(in the rows, 128 means zero)
Each row of numbers belongs to one of the objects below and depends on some of the facts about them. Some rows are named. Which object is each other row?

There are 5 kinds of fact about the objects: Ω, η, Ξ, κ, ε.
Ω: belongs to class; η: is of sort; Ξ: uses; κ: points at; ε: refers to
birak | Ω c | η 115 | Ξ flivol
biskar | Ξ plepil
bisun | Ξ rasanas | ε flugu
boflur | Ω d | κ zudok | ε bisun
botridra | Ω d | Ξ volo | κ trame
briser | Ξ degralon
brodro | Ω a | Ξ flugu | κ mitrar
brofak | Ω c | η 413 | Ξ gritrik | κ nozas
dagresa | Ω f | η 7
degralon | Ξ mitrar | ε plepil
deplel | Ω d | η 284 | ε flugu zume stotu
dresin | κ skorik
drestin | Ω f | η 754 | κ fliplo
driben | Ω e | η 927
driso | Ω d | η 865 | κ stoste
droklam | Ω e | η 942 | Ξ lozil | κ boflur
druplim | Ω f | η 942 | κ drestin
dustak | Ω f | η 332 | Ξ plibrar | κ stuska | ε pumek lepebri
feflak | Ω d | κ gugros
feskul | Ω b | η 865 | Ξ stoskis | κ gostom
feza | Ω c | η 512 | κ plososka | ε skararil
flibim | Ω e | η 178 | κ feflak
flipem | Ω b | η 512 | Ξ stoste | ε brofak
fliplo | Ω a | η 754 | κ plabrok | ε deplel
flivol | Ω b | η 865 | κ bulupos
fluflufal | κ flugu
flugu | Ω d | κ mibrivur | ε vidu
gasik | Ω b | η 5
gostom | Ω f | η 5 | κ flibim
grasku | ε gasik plepil
grastes | Ω f | η 334 | ε stotu
griklum | Ω f | η 512 | Ξ nozas
gritrik | ε flibim trede
grutrun | κ botridra
gugros | Ω c | η 227 | κ gulum
gulum | Ω f | η 332 | κ skikure | ε vidu
kimitrom | ε flugu
kirem | Ω f | η 178
klari | Ω f | η 865
klefir | κ grutrun | ε klari
klibovir | Ξ teril | ε gasik labris
klugame | Ω a | η 927 | Ξ peduk | κ lalalan | ε gugros
labris | Ω f | η 927
lalalan | Ξ bulupos
lepebri | Ω e | η 115 | κ brofak
lozil | Ω a | Ξ brilu | ε trede plepil
mebin | Ω a | η 413
mibrivur | Ω d | η 512 | Ξ feskul | ε sulen
mitrar | Ω b | η 7 | κ kirem
nafumok | Ω c | η 178 | ε plibrar
nogre | Ω f | η 284
nozas | Ω e | Ξ vidu | ε gulum gugros
plabrok | Ω e | η 512
plepil | Ω b | η 39
plibrar | Ω a | η 334
plososka | Ω a | η 927 | κ druplim
pumek | Ω c | η 284
ranam | Ω b | η 512 | ε volo
rasanas | Ω f | η 927 | ε plososka bisun
romes | Ω f | η 39 | κ brilu
seskurar | Ω a | η 512 | Ξ pumek
sibrun | Ω b | ε klugame
siti | Ω f
skararil | Ω b | η 865 | Ξ siti | ε nafumok
skikure | Ω d | η 754 | κ skodrur
skodrur | Ω f
skorik | Ω d | η 754 | κ skararil | ε plepil
stigek | ε seskurar
stimo | ε trame
stoskis | Ω a | η 227
stoste | Ω d | η 865 | κ fluflufal
stotu | ε vidu
stuska | Ω d | Ξ lalalan | κ feza
sulen | Ω d | η 865
teril | Ω c | η 865 | Ξ plososka | ε bisun
tezuska | Ω d | η 7 | ε skorik griklum pumek
trame | Ξ flotok | κ tretafor | ε vidu bulupos bisun
trede | Ω e
tretafor | Ω f | η 5 | κ driben | ε flugu plososka klefir
vidu | Ω d | η 7
volo | Ξ brofak | κ mebin
vosto | Ω f | ε vidu
votrekla | Ξ biskar
zala | Ω f | η 865 | Ξ flibim | ε plepil
zaplor | Ω b | η 284
zatum | Ω e | Ξ fluflufal | ε zudok stotu
zudok | Ω d | η 942 | κ dustak | ε teril
zume | Ω d | ε flugu lepebri

Some objects and their rows:
[ 96 100 188 165 177 118  84 114  98  68  82 121 180  95 125 130 118 204
 122 175 165 165 154 167  85  93 107 149 132 102 103 179  83 154 169 138
 181]: klugame
[ 96  97 171 163 180 102  98 127  99  97  74 146 165 144 122 140 138 146
 126 171 146 147 150 163  84  92  97 149 133 135  89 167 111 157 179 137
 190]: sibrun
[132 106 142 154 155 104 115 142 147 189  86 149 127 111 106 159 147 141
 119 170 132 167 125  90 103  89 176 140 153 148 108 156  85 149 164 106
 181]: gasik
[106 126 181 159 155 119 122 134 106 168  68 146 149 139  91  95 137 164
 133 167 160 107 157 143 121 101  98 177 155 150  85 148  88 154 191  90
 129]: flipem
[ 89  88 190 139 186 106  84 121 141  62  86 128 173 100 144 120 125 186
 136 142 152 144 122 171  81  75 143 160 132  81  77 167  80 154 157 129
 190]: gugros
[123 120 178 143 170 106 100 136 135 137  76 116 150 111  90  97 126 181
 116 132 148 126 152 142 102  92 142 181 135  95  98 151 139 153 183 113
 148]: driso
[103 135 171 157 151 129  92 124 114 202  86 131 138 141  91  91 124 174
 126 167 144  94 156 157 123 100 100 187 154 147  76 146 119 155 189  95
 134]: mibrivur
[131 129 165 140 158 120 107 143 133 161  88 120 141 112 116 116 135 174
 129 162 148 119 148 150 115  87 133 181 141  86  94 141 109 155 189 117
 167]: feflak
[103 112 171 160 171 100 116 144 140 136  55 131 140 115  99 114 142 185
 117 140 147 105 138 128  82  97  94 187 136  99 111 161 133 156 180  99
 176]: driben
[130 115 144 141 192 119 126 140 115 196  80 147 154 123 108 130 132 145
 147 170 140  89 159  82 117  92 121 169 145 147  72 163  73 146 160  95
 145]: lepebri
[122 129 149 164 175 119 117 142 132 145  74 132 149 131 100 121 147 164
 124 146 145 128 137 132 122  96 120 189 150 107  91 147 139 153 185 118
 171]: skodrur
[102 120 170 163 184 104 112 142 137 140  67 129 143 115  84 130 124 176
 113 137 150 159 133 151 113  93 101 193 141  84  97 149 137 154 177  98
 171]: kirem
[136 104 146 156 155 124 114 138 142 208  84 143 155 102 108 160 133 158
 113 135 138  90 154 163  99  86 167 165 150 142 101 143  86 159 188 101
 185]: gostom
[132 115 144 157 185 102 127 128 118 149  87 128 163 135  97 161 127 155
 113 149 152 128 152 136 122  86 161 191 148 118  75 141 116 151 173 102
 149]: druplim
[ 97 120 147 148 186 120 103 134 103 106  70 142 142 114  95 146 135 189
 144 111 139 123 134 165 115  95  97 193 129 132 117 161  96 157 167 129
 133]: rasanas
[130  99 142 150 191 114 102 128  97  62  94 143 175 117 130 144 172 155
 147 167 131  93 153 159 120  78 153 170 136 132  69 157  79 157 179 134
 180]: gulum
[133 108 144 144 171 133 124 124 104 197  94 151 167  98  96 157 158 171
 145 116 125  90 147 126 127  97 104 191 131 160 106 165  91 158 178 134
 134]: tretafor
[106 134 175 155 163 102 103 144 125 118  73 142 126 102  97 105 113 149
 118 156 125 171 128 156  98  97 121 190 137 116 112 152  84 157 156 114
 157]: zala
[124 125 181 154 168 100 117 123 125 174  87 127 158 126 109 126 115 178
 136 140 158 118 135 161 120 100 115 189 151 150  74 139  76 155 184  83
 133]: drestin
[ 99 113 144 156 192 121  99 135  92 129  86 147 153 125 105 139 128 155
 145 128 129 117 146 153 117  91  99 187 131 140  87 164 108 156 174 143
 162]: vosto
[126 130 157 162 172 132 124 144 106 186  64 138 162 142  80 141 156 158
 134 183 154 123 151 149 111  90 162 172 151 131 103 140 146 148 191 106
 157]: romes
[123 126 145 172 185 116 124 130 111 127  65 139 163 118  90 126 135 174
 130 140 153 162 140 156 119  90 109 177 154 107  73 154 114 156 172 115
 175]: peduk
[103 127 146 162 190 129 114 122  93 138  79 150 161 112  93 149 121 172
 147 112 134 149 152 164 121  92  90 187 136 136  88 172  75 157 161 133
 145]: kimitrom
[134 123 150 170 185 116 124 131 104 123  73 129 177 112  84 110 142 195
 139 167 144 150 140 148 119  95 108 178 155  98  73 154 114 157 172 112
 169]: grutrun
[126 121 137 157 190 125 122 129 100 158  86 141 170 107  87 141 135 191
 146 119 139 145 148 144 125  94 116 180 142 121  75 163  85 154 160 126
 139]: klefir
[129 125 145 171 183 115 122 130 100 127  73 136 175 112  86 111 136 182
 134 148 152 155 145 166 110  96 113 176 154 105  76 145 111 156 173 112
 167]: dresin
[128 132 152 171 187 123 134 136 112 188  82 142 174 106  85 106 150 194
 133 131 167 149 152 167 120  83 137 174 153 106  68 173 129 151 170  91
 189]: volo

Name these rows:
[116 119 146 149 168 104 108 150 146 169  67 142 127 131 110 115 132 148
 134 174 125 166 128  79  85  93 137 152 148 127  93 150 118 142 163  98
 171] => trede
[108 132 151 152 171 109 127 152 140 189  69 134 122 143  83 149 150 139
 136 182 147 176 132  73  95  86 174 135 157 137 106 154 114 136 161  92
 171] => plepil
[125 131 149 140 167 113 120 133 118 189  74 117 137 138  93  96 153 158
 127 123 161 112 127 116  98 100  98 154 147 124  82 145 167 147 162 133
 190] => mitrar
[123 111 144 133 192 108 118 138 103 197  95 143 157 101 118 139 126 145
 137 144 134 140 140  98 130  91 115 189 130 117  68 148 133 156 171 130
 135] => zudok
[108 135 182 153 174 137 120 142 121 164  87 146 128 120  91 107 110 145
 144 178 136 111 152 122 120 101 127 177 156 160  80 159  71 146 167  87
 134] => griklum
[128 121 144 169 170  99 109 126 127  52  93 120 166  86 119 132 156 198
 110 141 149 110 161 134 117  98 103 174 150  91  86 169 115 156 158 139
 172] => mebin
[128 110 146 160 164 103 129 145 138 138  93 121 176  93 128 125 162 194
 115 114 143  93 161 131 105  80 179 176 143  93  68 172 160 154 163 132
 179] => brofak
[133 133 143 151 192 115 127 135  93 164  83 151 153  93  79 138 137 143
 118 167 128  98 157 139 122  97 138 187 131 145  84 150  80 158 160 129
 140] => dustak
[126  99 141 166 158 102 127 132 142 123  74 145 157 108  94 157 162 152
 111 156 153  94 154 125 113  90 101 164 149 118 104 155  89 157 188 103
 155] => zaplor
[111 123 144 137 185 122 113 142  98 185  91 141 151 102 103 124 134 150
 144 127 135 116 144 136 126  95  98 190 129 136  78 150 123 156 176 130
 129] => boflur
[113 109 145 155 168 120 117 130 136 173  86 141 151  93 110 151 132 150
 124 167 132 100 151  98 106  77 184 163 153 124 103 176  94 155 155  94
 149] => pumek
[131 131 180 155 166 118 126 140 138 216  87 131 171 100  84  90 149 198
 134 172 147 125 157  87 130  89 117 190 137 125  79 174 155 154 184 114
 180] => botridra
[123 112 147 137 193 131  81 131 113 193  99 123 159 136  87 117 117 152
 145 110 143 118 157 111 118  86 167 158 134 119  75 176 135 138 162 131
 143] => flugu
[105  94 164 159 188  99  88 140 102  86  59 153 164 138 131 126 128 149
 129 165 130 106 149 149  81  93  98 173 130 153  88 163 106 158 182 134
 181] => nozas
[ 91 117 158 162 170  98  90 112 139 131  80 120 154  91 120 113 115 196
 111 126 163 168 125 148 117  91  80 174 138  77 111 168 114 157 155  88
 155] => stoskis
[114 117 167 145 178 100 120 137 134 120  68 119 152 124  91 116 155 174
 121 139 163 126 137 141  97  96  93 161 138  88 102 150 122 150 168 109
 171] => flivol
[125 131 188 138 154 116 107 125 141 197  92 128 124  98 111  83 112 145
 133 160 131 160 133 116 126  96 125 173 141 143  89 149  72 155 160  86
 134] => skorik
[109 130 163 155 170 118 116 140 148 117  79 122 141 116 100 133 129 176
 116 143 158 117 140 114 104  97 137 188 139  84  92 155 153 148 183  97
 170] => sulen

The same objects again, as new rows of numbers:
Known rows:
[138 139 165 140 129 117 117 125 135 115 121 131 104 114]: stigek
[143 136 128 113 119 119 126 130 119 112 129 112 122 144]: seskurar
[113 135 130 129 119 124 121 138 110 100 130 122 122 147]: pumek
[142 122 146 140 133 144 139 128 123 100 123 108 109 112]: tezuska
[112  85 100 118 129 136 104  74 157  72 137 167 112  41]: flugu
[209 122 120 148 106 137  51 105 161 115  84 109 102 123]: bisun
[168 125 152 133 123 130 108 114 136 113 118 119 120 134]: rasanas
[130 112 117 138 148 124  97  96 145  95 121 150 122  86]: trame
[122 142 179 135 128 118 128 129 132 113 129 134 108 114]: flotok
[130 113 133 143 157 163 146 147 117 107 135 115 134 132]: botridra
[119 142 173 130 135 112 127 131 138 117 133 132 113 108]: bulupos
[187 115 116 180 183 149 145  96 101 119  75 115  79 106]: zala
[113 122 133 147 139 153 131 128 121 113 145 117 124 122]: feskul
[140 139 174 138 140 121 122 132 136 128 132 121 120 101]: votrekla
[146 105 126 137 110 166 126 134 118 100 128 108 115 152]: zudok
[130 134 168 127 144 125 139 118 135 115 136 125 110 101]: skodrur
[125 128 138 113 107 138 137 141 128 107 134 109  95 116]: skikure
[140 127 131 155 132 149 118 121 121 107 122 113 121 123]: skararil
[173 132 153 165 146 121 134 122 112 117  78 120  69  96]: grasku
[109 132 128 132 113 142 136 139  94  98 142 123 136 147]: gasik
[116 137 129 127 117 139 126 135 119  95 135 120 136 130]: zaplor
[123 145 170 135 129 116 129 129 134 112 131 133 112 109]: flabek
[145 119 146 139 154 147 143  92 147 111 138 114 117  81]: nozas
[124 134 173 123 135 128 147 118 124 117 148 136 133 124]: labris
[118 135 171 132 138 120 133 133 127 118 127 137 109 120]: dresin
[ 80 113 131 120 127  95 123  71 156  74 152 203 117  13]: stotu
[ 97 113 127 137 135 158 137 135 108  96 138 115 123 138]: stoste

Rows to name:
[165 114 131 136 114 148  97 111 150  99 110 110 105 111] => zume
[127 130 134 114 124 135 129 118 131 116 132 112 111 114] => drestin
[126 127 173 105  82  99 166 164  96 120 177 171 114 171] => gugros
[111 111 135 111 124 148 164 136 107 116 160 135 128 138] => flibim
[150 119 151 136 137 133 138 124 119 122 137 126 107 129] => klugame
[115 119 161 126 124 136 149 145 125 122 138 124  90 109] => feflak
[109 131 143 133 143 134 134 116 117 103 136 127 131 126] => klari
[137 120 153 143 141 163 140 129 140 119 145  96 112 104] => stuska
[141 135 155 144 121 135 132 125 138 105 121 116 121 104] => sibrun
[109 116 127 116 125 136 141 123  97 110 149 138 129 150] => gostom
[141 126 146 130 110 124 132 135 104  99 138 133 129 155] => nafumok
[149 109  85 131 106 150  94 106 127  73 112 119 121 119] => deplel
[206 132 145 186 165 124 140 109 112 131  67 112  66  91] => degralon
[133 131 149 140 130 130 115 126 125 115 118 129 111 121] => klefir
[128 117 142 121 137 123 140 104 122  92 151 156 134 110] => grastes
[135 115 142 126 142 164 156 120 118 111 161 113 131 140] => droklam

